[128 = 0]
B:
z313: [141 149 113 127 133 117 128 113 144 166 189]
z522: [148 164  72 142 104 149  91  92 107 124 130]
Z523: [148 172  57 149  94 165  70  86  97 116 123]
Z872: [144 161  81 138 111 140 101  99 110 130 137]
z711: [148 169  67 146 110 161  83  91 107 130 143]
z968: [154 167  62 150 104 165  78  87  97 117 124]
Z597: [143 181  94 145 105 163  88  92 127 139 131]
z175: [132 172  69 137  98 138  96 103  98 116 122]
z688: [139 168  82 133 113 139 104 103 115 135 141]
z920: [147 181  64 144 103 164  79  85 115 135 140]
Z403: [150 150  96 139 122 137  97 102 118 144 160]
z909: [146 181  64 161 116 208  72  91 126 124 117]
z92: [139 159  95 134 119 136 111 103 124 138 139]
z609: [136 165  83 138 108 144 102 113  98 123 128]
Z198: [149 186  70 150 104 168  74  82 121 132 127]
z891: [134 167  80 127 108 129 110 110 107 127 132]
z721: [151 185  69 156 118 207  73  92 126 134 127]
z897: [148 165  65 143 106 153  91  90 102 124 131]
z278: [109 169  92 115 106 140 111 118 130 119 136]
z825: [147 187  60 142 102 179  73  87 113 129 134]
z362: [144 155 100 136 122 141 106 109 108 129 145]
Z312: [141 158  94 133 123 136 111 109 123 146 165]
z252: [140 179  66 143  97 160  78  87 111 123 129]
z744: [141 167  85 144 109 154  91  90 133 140 144]

[113 170  62 133 112 102 129 152 131 128 128 158 111 120 131 131 165] : z891
[107 140 115 156 111 118 131 148 135 124 127 140 131 148 135 169 181] : Z312
[113 175  93 137 111 113 140 174 171 154 149 195 135 156 143 155 177] : z920
[111 136 112 149 112 128 133 151 146 142 152 173 139 155 137 172 170] : Z403
[116 183 130 154 145 128 146 168 169 160 147 209 132 152 149 150 188] : z721
[115 155  97 138 132 134 152 178 178 158 149 179 132 150 141 158 183] : Z597
[109 157 101 138 111 108 130 119 135 130 128 158 110 133 137 162 177] : z362
[118 180  70 126 115  94 127 155 142 156 150 225 128 148 151 148 176] : z968
[117 189  77 131 118 117 145 173 169 161 152 203 130 145 149 153 199] : z825
[109 173  79 128 113 101 140 179 165 165 154 199 129 147 147 146 175] : z252
[107 175  83 130 113  99 129 154 140 142 127 113 104 119 131 132 179] : z278
[115 168  68 128 116 100 129 163 131 148 149 199 130 151 145 152 173] : z522
[110 108 148 168 108 140 137 155 140 108 122 105 150 161 124 194 189] : z313
[117 186 127 150 149 117 144 170 170 164 154 212 130 147 149 145 179] : z909
[114 170  76 131 112  90 125 155 135 142 139 198 132 149 146 148 175] : z897
[112 165  84 138 112 107 129 153 135 129 127 152 113 146 142 155 185] : z688
[115 179  52 122 115  90 126 164 137 149 131 187  98 112 142 131 174] : z175
[111 156 117 143 116 126 149 173 171 150 154 171 139 155 139 162 153] : z744
[115 167  97 141 115 110 129 156 156 148 152 199 135 152 142 157 183] : z711
[114 179  72 123 110  90 130 172 157 172 155 228 126 145 152 138 168] : Z523
[117 167  92 131 114  99 128 153 136 144 129 181 100 121 132 134 169] : z609
[114 154  99 143 119 113 132 148 132 123 127 146 121 151 138 160 164] : z92
[113 181  75 132 126 123 145 180 170 161 154 210 131 149 150 151 170] : Z198
[112 161  82 133 113 103 129 153 127 135 129 171 117 142 146 150 171] : Z872
